Below is a small trained network, with its code and all its weights. Each question gives an input and a class and asks what happens when units are switched off, that is, made to give their printed mean instead of their output.

import numpy as np


def w(rows, s, z=0):
    codes = np.array(rows[::2]) - 128.0
    scale = np.full(codes.shape[1], s)
    scale[-1] = z or s
    return codes * scale


def norm(h):
    return h / np.sqrt((h * h).mean(-1, keepdims=True) + 1e-5)


def f(y):
    return np.maximum(y, 0)


def log_softmax(a):
    a = a - a.max(-1, keepdims=True)
    return a - np.log(np.exp(a).sum(-1, keepdims=True))


def net(x, mask):
    res = np.array(x, float).reshape(1, 5) / 4 @ E
    u = 0
    for l in range(2):
        y = f(norm(res) @ A[l][:, :-1].T + A[l][:, -1])
        res = res + np.where(mask[u : u + 7], y, B[l][:, -1]) @ B[l][:, :-1]
        u += 7
    return log_softmax(norm(res)[-1] @ U[:, :-1].T + U[:, -1])


A, B = {}, {}
E = w([
[101,126,120,231,111,77,237,224,108,171,128],'x0',
[155,212,161,205,59,68,148,144,188,118,203],'x1',
[201,97,174,63,18,163,143,142,155,215,11],'x2',
[123,42,63,107,92,108,143,3,84,180,246],'x3',
[218,144,1,138,53,122,109,126,203,69,185],'x4',
],0.0047)
A[0] = w([
[91,70,121,122,208,204,141,98,96,147,152,71],'0.n0',
[182,115,101,86,117,167,89,117,156,111,81,166],'0.n1',
[91,88,122,119,151,77,166,76,97,134,254,2],'0.n2',
[145,165,159,112,131,138,61,115,166,89,141,60],'0.n3',
[112,101,125,160,150,180,245,150,62,174,83,111],'0.n4',
[80,152,127,151,121,78,143,108,133,160,163,125],'0.n5',
[100,115,136,91,170,168,144,168,135,200,58,148],'0.n6',
],0.0072,0.0048)
B[0] = w([
[107,49,79,104,159,168,189,108,118,142,142,203],'0.n0',
[114,142,171,160,154,136,166,117,91,167,173,229],'0.n1',
[74,199,115,149,2,93,134,95,84,18,124,227],'0.n2',
[195,179,132,77,147,144,145,100,115,96,117,175],'0.n3',
[188,163,171,80,110,116,27,123,63,183,150,238],'0.n4',
[130,216,94,167,96,106,131,109,107,146,135,194],'0.n5',
[115,101,97,131,87,125,142,151,141,84,73,253],'0.n6',
],0.009,0.0054)
A[1] = w([
[194,225,131,149,143,68,138,162,106,167,120,110],'1.n0',
[45,106,207,160,105,90,102,242,138,50,38,121],'1.n1',
[20,46,76,86,187,198,133,62,109,133,137,3],'1.n2',
[183,126,60,214,211,61,113,222,210,58,180,56],'1.n3',
[1,129,149,221,151,49,108,91,137,144,140,136],'1.n4',
[197,171,192,11,163,167,55,165,157,122,117,100],'1.n5',
[179,58,87,156,83,120,184,109,248,210,160,94],'1.n6',
],0.0064,0.0041)
B[1] = w([
[57,73,144,134,182,110,46,111,133,129,114,246],'1.n0',
[108,116,151,137,142,183,200,190,229,161,54,253],'1.n1',
[37,38,50,130,254,122,109,51,65,59,35,197],'1.n2',
[135,64,49,157,245,63,12,121,240,140,168,189],'1.n3',
[107,183,134,133,46,115,159,117,77,152,176,203],'1.n4',
[173,170,80,102,147,172,183,108,149,85,220,242],'1.n5',
[157,38,195,185,144,81,215,104,150,148,177,168],'1.n6',
],0.0082,0.0049)
U = w([
[207,227,133,63,168,214,150,67,150,43,197,127],'0',
[27,199,208,214,119,54,67,202,111,214,117,8],'1',
[110,120,41,216,207,49,40,159,245,90,195,114],'2',
[202,58,105,60,30,126,84,164,24,207,102,87],'3',
[209,28,181,197,63,77,210,90,185,187,210,76],'4',
[45,211,56,204,8,33,149,66,63,35,216,154],'5',
[38,34,28,87,195,153,135,47,32,45,66,127],'6',
[131,137,179,94,158,209,188,209,202,143,42,254],'7',
],0.011,0.004)

Each question gives the input, the list of numbers given to net, and the class t.
The units are the neurons (one row each of A and B). Each row of codes is followed by its name. A weight is (code - 128) times the scale printed after its matrix; where a second scale follows, it is the last column's (A, B and U).
mask holds one flag per neuron, layer by layer. A switched-off neuron (its flag False) gives its mean, the last column of its row in B, instead of its output. The means were averaged over made-up inputs and are rounded, as every weight is.
A unit's drop is (log p(t) with every unit on - log p(t) with that unit switched off) / (log p(t) with every unit on - log p(t) with every unit switched off).
The circuit of an input: a set's keep is (log p(t) with only the set's units on - log p(t) with every unit switched off) / (log p(t) with every unit on - log p(t) with every unit switched off). Starting from the 12 units with the biggest drops (on a tie, the unit counted first), units are removed one at a time, each time the one whose removal leaves the highest keep (on an exact tie, the one counted first), for as long as the keep stays at least 0.8.
circuit, biggest first: the units of the circuit, biggest drop first
most important unit: the unit with the biggest drop
top k neurons: the k neurons with the biggest drops, biggest first
k most important neurons of layer l: the k neurons of layer l with the biggest drops, biggest first
drop when u is switched off: that unit's drop, to one decimal
input [2,5,-7,-6,-4], class 2: most important unit => 1.n3
input [0,6,8,2,-7], class 7: 2 most important neurons of layer 1 => [1.n1 1.n4]
input [-3,2,6,-2,5], class 4: circuit, biggest first => [1.n6 0.n2]
input [-5,-7,1,-7,-3], class 7: top 2 neurons => [1.n1 0.n6]
input [8,-3,0,7,-8], class 5: 2 most important neurons of layer 0 => [0.n2 0.n5]
input [8,8,3,1,2], class 1: circuit, biggest first => [1.n0 1.n5]
input [6,-1,-8,-2,2], class 2: 3 most important neurons of layer 0 => [0.n1 0.n0 0.n4]
input [1,8,0,2,5], class 2: top 2 neurons => [1.n3 0.n2]
input [-7,8,-7,-4,5], class 2: 2 most important neurons of layer 0 => [0.n4 0.n2]
input [3,1,-6,-8,-5], class 7: top 2 neurons => [1.n1 0.n1]
input [-5,6,-6,-3,-3], class 2: top 4 neurons => [0.n4 0.n2 1.n3 1.n0]
input [3,-7,4,-1,-8], class 3: top 2 neurons => [0.n4 0.n0]
input [5,-8,-8,8,-2], class 5: top 3 neurons => [0.n2 1.n4 0.n5]
input [1,-4,7,8,8], class 4: circuit, biggest first => [1.n6]
input [5,-8,-5,-4,4], class 2: top 4 neurons => [1.n3 0.n1 0.n2 1.n4]
input [7,2,1,-6,-2], class 7: 4 most important neurons of layer 0 => [0.n1 0.n2 0.n6 0.n5]
input [5,-6,5,7,7], class 4: drop when 1.n6 is switched off => 0.6
input [8,2,-7,-5,7], class 2: drop when 1.n3 is switched off => 0.3
input [-6,-1,-6,-3,2], class 0: drop when 0.n3 is switched off => 1.9
input [4,1,-6,-3,-3], class 1: most important unit => 1.n4
input [7,-4,-5,1,-5], class 5: drop when 0.n4 is switched off => 0.4
